Below are the code and all the weights of a small trained network. Each question names an input and a target symbol and asks about switching units off, where a switched-off unit gives its printed mean instead of its output.

import numpy as np


def w(rows, s, z=0):
    codes = np.array(rows[::2]) - 128.0
    scale = np.full(codes.shape[1], s)
    scale[-1] = z or s
    return codes * scale


def f(y):
    return y / 2 * (1 + np.tanh(0.7978845608 * (y + 0.044715 * y**3)))


def softmax(a):
    e = np.exp(a - a.max(-1, keepdims=True))
    return e / e.sum(-1, keepdims=True)


def log_softmax(a):
    a = a - a.max(-1, keepdims=True)
    return a - np.log(np.exp(a).sum(-1, keepdims=True))


def net(x, mask):
    ids = ['ΔΞΠΦΩβζη'.index(c) for c in x.split()]
    T = len(ids)
    res = E[ids] + P[:T]
    r = res
    for j in range(2):
        rows = slice(4 * j, 4 * j + 4)
        q, k, v = (r @ M[0][rows].T for M in (Q, K, V))
        z = softmax(np.where(np.tri(T) > 0, q @ k.T / 4**0.5, -1e9)) @ v
        o = O[0][rows]
        res = res + np.where(mask[j], z, o[:, -1]) @ o[:, :-1]
    y = f(res @ A[0][:, :-1].T + A[0][:, -1])
    res = res + np.where(mask[2:14], y, B[0][:, -1]) @ B[0][:, :-1]
    return log_softmax(res[-1] @ U[:, :-1].T + U[:, -1])


Q, K, V, O, A, B = {}, {}, {}, {}, {}, {}
E = w([
[217,196,123,115],'Δ',
[140,222,188,91],'Ξ',
[181,150,10,132],'Π',
[127,70,161,95],'Φ',
[182,172,219,149],'Ω',
[95,176,82,221],'β',
[179,154,130,226],'ζ',
[62,223,74,118],'η',
],0.011)
P = w([
[149,57,155,101],'0',
[95,233,82,147],'1',
[110,235,100,163],'2',
[117,233,96,153],'3',
[117,245,127,152],'4',
[131,239,110,158],'5',
[139,242,118,144],'6',
[142,245,106,158],'7',
[127,254,100,167],'8',
],0.0071)
Q[0] = w([
[117,62,148,145],'head 1',
[136,194,93,110],'head 1',
[158,142,98,105],'head 1',
[161,182,96,122],'head 1',
[151,223,147,163],'head 2',
[87,91,178,40],'head 2',
[91,77,117,185],'head 2',
[72,1,171,57],'head 2',
],0.01)
K[0] = w([
[83,196,92,148],'head 1',
[172,43,183,98],'head 1',
[130,109,160,104],'head 1',
[166,65,146,114],'head 1',
[101,20,111,90],'head 2',
[187,166,79,181],'head 2',
[132,208,128,89],'head 2',
[142,246,87,183],'head 2',
],0.011)
V[0] = w([
[224,143,143,80],'head 1',
[180,92,197,134],'head 1',
[191,111,191,194],'head 1',
[50,124,152,145],'head 1',
[219,53,6,229],'head 2',
[45,75,94,202],'head 2',
[154,94,210,254],'head 2',
[52,159,103,196],'head 2',
],0.0097)
O[0] = w([
[184,52,223,116,253],'head 1',
[34,39,197,151,134],'head 1',
[84,78,201,192,185],'head 1',
[19,202,38,119,39],'head 1',
[251,35,60,230,124],'head 2',
[108,165,15,241,26],'head 2',
[2,49,176,237,90],'head 2',
[132,211,118,231,81],'head 2',
],0.0075,0.0027)
A[0] = w([
[239,132,175,126,253],'neuron 1',
[113,184,103,145,179],'neuron 2',
[132,184,94,89,111],'neuron 3',
[3,54,143,102,99],'neuron 4',
[93,23,183,178,188],'neuron 5',
[200,136,88,190,189],'neuron 6',
[85,151,81,216,149],'neuron 7',
[21,128,156,111,145],'neuron 8',
[39,40,153,182,211],'neuron 9',
[239,67,153,86,250],'neuron 10',
[214,201,96,148,239],'neuron 11',
[126,130,153,70,164],'neuron 12',
],0.007,0.0021)
B[0] = w([
[77,88,96,146,246],'neuron 1',
[141,194,153,161,169],'neuron 2',
[171,194,121,127,170],'neuron 3',
[156,172,3,50,151],'neuron 4',
[233,95,175,143,168],'neuron 5',
[48,123,55,161,212],'neuron 6',
[129,145,233,181,170],'neuron 7',
[120,133,67,34,160],'neuron 8',
[254,166,91,75,157],'neuron 9',
[35,50,99,106,226],'neuron 10',
[108,147,42,131,254],'neuron 11',
[46,144,125,121,175],'neuron 12',
],0.006,0.0076)
U = w([
[253,91,172,193,16],'Δ',
[133,112,138,114,3],'Ξ',
[92,67,54,130,80],'Π',
[244,103,123,46,190],'Φ',
[94,25,201,133,189],'Ω',
[204,206,111,119,94],'β',
[110,143,154,215,203],'ζ',
[43,159,139,69,176],'η',
],0.0062,0.0028)

Each question gives the input, a string of symbols that net reads in full, and the target symbol t.
The units are the heads (4 rows each of Q, K, V and O) and the neurons (one row each of A and B). Each row of codes is followed by its name. A weight is (code - 128) times the scale printed after its matrix; where a second scale follows, it is the last column's (O, A, B and U).
mask holds one flag per unit, heads first, then neurons. A switched-off unit (its flag False) gives its mean, the last column of its rows in O or B, instead of its output. The means were averaged over made-up inputs and are rounded, as every weight is.
A unit's drop is (log p(t) with every unit on - log p(t) with that unit switched off) / (log p(t) with every unit on - log p(t) with every unit switched off).
The circuit of an input: a set's keep is (log p(t) with only the set's units on - log p(t) with every unit switched off) / (log p(t) with every unit on - log p(t) with every unit switched off). Starting from the 12 units with the biggest drops (on a tie, the unit counted first), units are removed one at a time, each time the one whose removal leaves the highest keep (on an exact tie, the one counted first), for as long as the keep stays at least 0.8.
units of the circuit, in order: the units of the circuit, biggest drop first
most important unit: the unit with the biggest drop
k most important neurons: the k neurons with the biggest drops, biggest first
which heads matter: for each layer, one digit per head in row order, 1 if its drop is at least 0.15 and else 0, layers parted by /
drop when u is switched off: that unit's drop, to one decimal
input ζ Ω ζ ζ η β β Δ β, target Δ: which heads matter => 01
input β Δ Ξ Ξ, target ζ: units of the circuit, in order => (head 2; neuron 7)
input η Δ Δ, target β: units of the circuit, in order => (head 2; head 1)
input Δ Δ ζ, target Ω: most important unit => head 2
input η Ξ Ξ ζ Δ ζ ζ, target β: units of the circuit, in order => (head 2; neuron 10)
input β β η Π Π Ξ Π, target ζ: units of the circuit, in order => (head 2; neuron 7)
input Δ Δ Ω, target Ω: units of the circuit, in order => (head 2; head 1; neuron 10)
input Δ β Ξ, target Ω: units of the circuit, in order => (head 1; head 2; neuron 10)
input η Ξ Φ Δ β, target β: units of the circuit, in order => (head 1; neuron 10; neuron 1)
input Π ζ η Ω, target Π: which heads matter => 01
input Ω Δ Δ β η, target Φ: 3 most important neurons => (neuron 9; neuron 5; neuron 4)
input Ω Ξ Δ, target Φ: 4 most important neurons => (neuron 9; neuron 4; neuron 5; neuron 8)
input β β ζ, target ζ: 2 most important neurons => (neuron 7; neuron 6)
input ζ η β Ξ Π Δ Ω, target Δ: most important neuron => (neuron 5)
input Π Ξ Ξ Ξ β Δ β, target Π: 2 most important neurons => (neuron 6; neuron 10)
input Ω Ξ ζ Π, target Φ: 2 most important neurons => (neuron 9; neuron 4)
input η ζ Π β Π Ξ η Ξ, target β: drop when head 1 is switched off => 0.3
input η Φ ζ Φ Δ η η, target β: drop when neuron 3 is switched off => 0.2
input Ξ ζ Δ Δ Π Π η Ω Δ, target η: drop when head 1 is switched off => 0.0
input η η Ξ η Ω Ξ, target β: 2 most important neurons => (neuron 10; neuron 3)
